Below is a small trained network, with its code and all its weights. Each question gives an input and a target symbol and asks what happens when units are switched off, that is, made to give their printed mean instead of their output.

import numpy as np


def w(rows, s, z=0):
    codes = np.array(rows[::2]) - 128.0
    scale = np.full(codes.shape[1], s)
    scale[-1] = z or s
    return codes * scale


def f(y):
    return np.maximum(y, 0)


def softmax(a):
    e = np.exp(a - a.max(-1, keepdims=True))
    return e / e.sum(-1, keepdims=True)


def log_softmax(a):
    a = a - a.max(-1, keepdims=True)
    return a - np.log(np.exp(a).sum(-1, keepdims=True))


def net(x, mask):
    ids = ['Ψαδεηξστ'.index(c) for c in x.split()]
    T = len(ids)
    res = E[ids] + P[:T]
    u = 0
    for l in range(3):
        q, k, v = (res @ M[l].T for M in (Q, K, V))
        z = softmax(np.where(np.tri(T) > 0, q @ k.T / 3**0.5, -1e9)) @ v
        res = res + np.where(mask[u], z, O[l][:, -1]) @ O[l][:, :-1]
        u += 1
        y = f(res @ A[l][:, :-1].T + A[l][:, -1])
        res = res + np.where(mask[u : u + 4], y, B[l][:, -1]) @ B[l][:, :-1]
        u += 4
    return log_softmax(res[-1] @ U[:, :-1].T + U[:, -1])


Q, K, V, O, A, B = {}, {}, {}, {}, {}, {}
E = w([
[80,108,114,80],'Ψ',
[63,98,181,3],'α',
[201,185,146,144],'δ',
[76,149,107,163],'ε',
[63,118,74,162],'η',
[132,198,141,170],'ξ',
[73,161,164,91],'σ',
[123,119,103,100],'τ',
],0.012)
P = w([
[170,131,106,140],'0',
[69,132,192,205],'1',
[115,153,72,122],'2',
[204,92,122,153],'3',
[117,156,204,161],'4',
[132,176,78,91],'5',
[192,78,112,125],'6',
[127,157,204,142],'7',
[131,190,63,77],'8',
[251,59,124,138],'9',
[120,129,184,153],'10',
],0.016)
Q[0] = w([
[149,55,75,121],'L0H0',
[34,250,220,167],'L0H0',
[88,153,145,148],'L0H0',
],0.014)
K[0] = w([
[135,88,193,178],'L0H0',
[117,204,7,78],'L0H0',
[122,137,114,141],'L0H0',
],0.018)
V[0] = w([
[78,211,148,101],'L0H0',
[136,59,255,147],'L0H0',
[164,152,134,93],'L0H0',
],0.009)
O[0] = w([
[112,139,175,153,255],'L0H0',
[255,161,197,34,27],'L0H0',
[92,144,121,113,122],'L0H0',
],0.0079,0.0038)
A[0] = w([
[149,186,5,114,51],'L0N0',
[168,128,139,168,60],'L0N1',
[128,145,216,129,218],'L0N2',
[92,170,38,74,255],'L0N3',
],0.014,0.0023)
B[0] = w([
[238,149,189,248,220],'L0N0',
[63,163,124,75,173],'L0N1',
[83,83,69,166,223],'L0N2',
[95,48,180,65,254],'L0N3',
],0.012,0.0065)
Q[1] = w([
[188,161,109,100],'L1H0',
[45,107,163,90],'L1H0',
[254,91,35,171],'L1H0',
],0.015)
K[1] = w([
[139,158,64,99],'L1H0',
[149,114,210,133],'L1H0',
[145,82,3,152],'L1H0',
],0.019)
V[1] = w([
[244,97,63,114],'L1H0',
[152,2,89,71],'L1H0',
[98,132,87,75],'L1H0',
],0.0087)
O[1] = w([
[112,229,224,98,43],'L1H0',
[69,133,254,156,192],'L1H0',
[190,106,178,153,3],'L1H0',
],0.0078,0.005)
A[1] = w([
[248,94,112,177,223],'L1N0',
[121,141,20,82,93],'L1N1',
[46,213,111,74,42],'L1N2',
[76,192,23,134,4],'L1N3',
],0.013,0.003)
B[1] = w([
[53,218,189,80,255],'L1N0',
[180,175,212,135,176],'L1N1',
[191,237,154,147,203],'L1N2',
[73,52,109,10,224],'L1N3',
],0.011,0.0094)
Q[2] = w([
[228,137,23,99],'L2H0',
[32,197,216,255],'L2H0',
[211,168,151,83],'L2H0',
],0.0073)
K[2] = w([
[2,130,71,160],'L2H0',
[211,139,230,181],'L2H0',
[117,79,188,96],'L2H0',
],0.0093)
V[2] = w([
[89,62,167,2],'L2H0',
[147,107,191,98],'L2H0',
[189,153,140,237],'L2H0',
],0.0072)
O[2] = w([
[254,101,244,212,254],'L2H0',
[174,76,163,106,202],'L2H0',
[49,100,25,55,47],'L2H0',
],0.0054,0.014)
A[2] = w([
[116,50,157,135,52],'L2N0',
[165,47,59,154,59],'L2N1',
[131,221,165,61,94],'L2N2',
[230,251,12,121,2],'L2N3',
],0.012,0.0036)
B[2] = w([
[127,131,77,141,196],'L2N0',
[210,195,96,77,135],'L2N1',
[121,120,42,118,251],'L2N2',
[149,9,204,185,132],'L2N3',
],0.014,0.018)
U = w([
[44,59,210,71,181],'Ψ',
[166,119,254,69,219],'α',
[156,85,56,204,3],'δ',
[85,219,130,190,24],'ε',
[43,219,247,175,115],'η',
[159,170,152,60,200],'ξ',
[96,111,120,247,68],'σ',
[33,162,221,79,124],'τ',
],0.0057,0.0027)

Each question gives the input, a string of symbols that net reads in full, and the target symbol t.
The units are the heads (3 rows each of Q, K, V and O) and the neurons (one row each of A and B). Each row of codes is followed by its name. A weight is (code - 128) times the scale printed after its matrix; where a second scale follows, it is the last column's (O, A, B and U).
mask holds one flag per unit, layer by layer, with each layer's heads first. A switched-off unit (its flag False) gives its mean, the last column of its rows in O or B, instead of its output. The means were averaged over made-up inputs and are rounded, as every weight is.
A unit's drop is (log p(t) with every unit on - log p(t) with that unit switched off) / (log p(t) with every unit on - log p(t) with every unit switched off).
The circuit of an input: a set's keep is (log p(t) with only the set's units on - log p(t) with every unit switched off) / (log p(t) with every unit on - log p(t) with every unit switched off). Starting from the 12 units with the biggest drops (on a tie, the unit counted first), units are removed one at a time, each time the one whose removal leaves the highest keep (on an exact tie, the one counted first), for as long as the keep stays at least 0.8.
circuit, biggest first: the units of the circuit, biggest drop first
unit that matters most: the unit with the biggest drop
top k neurons: the k neurons with the biggest drops, biggest first
k most important neurons of layer l: the k neurons of layer l with the biggest drops, biggest first
input η Ψ α ξ δ α, target Ψ: unit that matters most	L1H0
input ε η η, target τ: top 3 neurons	(L1N0 L0N0 L0N3)
input δ Ψ τ ε ε, target ε: top 4 neurons	(L1N2 L0N0 L1N3 L2N2)
input Ψ σ Ψ σ τ, target η: top 4 neurons	(L0N2 L0N0 L2N2 L0N3)
input δ σ ξ ε Ψ Ψ Ψ Ψ Ψ τ δ, target η: 2 most important neurons of layer 1	(L1N3 L1N2)
input τ α ξ σ σ, target α: 2 most important neurons of layer 0	(L0N0 L0N2)
input Ψ ξ τ δ Ψ, target ε: 2 most important neurons of layer 1	(L1N2 L1N3)
input Ψ σ Ψ α Ψ, target η: 2 most important neurons of layer 1	(L1N2 L1N3)
input Ψ δ ξ, target η: top 4 neurons	(L0N0 L1N0 L2N2 L0N3)
input η δ Ψ ε Ψ α α Ψ, target σ: circuit, biggest first	(L0N3 L1H0 L1N0 L0H0)
input Ψ σ α τ Ψ ε, target σ: top 2 neurons	(L0N3 L1N2)
input Ψ α τ σ ξ, target ε: top 3 neurons	(L0N2 L0N0 L1N2)
input ε η δ, target ε: circuit, biggest first	(L1N0 L0N0 L2N2 L1N3)
input ξ Ψ σ ξ ε, target δ: circuit, biggest first	(L1H0)
input Ψ Ψ τ ε η, target ε: top 3 neurons	(L1N2 L0N0 L2N2)
input α Ψ δ Ψ ξ δ δ η σ, target δ: top 4 neurons	(L1N0 L0N3 L2N0 L1N3)
input τ α Ψ δ ξ α τ ξ, target σ: top 3 neurons	(L1N0 L0N3 L0N2)
input η Ψ ξ ε δ δ ε, target ξ: circuit, biggest first	(L0H0 L0N0 L1H0)
input Ψ ε ε α σ, target Ψ: circuit, biggest first	(L0N0 L1N3 L1H0 L0N2)
input ξ τ α ε α Ψ Ψ δ α η, target α: top 2 neurons	(L0N1 L0N0)
input σ δ ξ α σ δ τ η, target ξ: unit that matters most	L1N3
input Ψ Ψ ε Ψ Ψ, target Ψ: top 2 neurons	(L0N3 L0N0)
input ε δ ξ σ α δ δ α σ σ τ, target δ: top 3 neurons	(L0N3 L1N0 L0N0)
input τ Ψ δ δ τ δ Ψ τ ε, target σ: top 4 neurons	(L0N3 L1N3 L0N0 L1N0)
input Ψ σ α τ ε ξ, target η: circuit, biggest first	(L0H0 L0N0 L2N2)
input Ψ Ψ α Ψ Ψ σ ξ η, target δ: circuit, biggest first	(L1H0 L1N0)
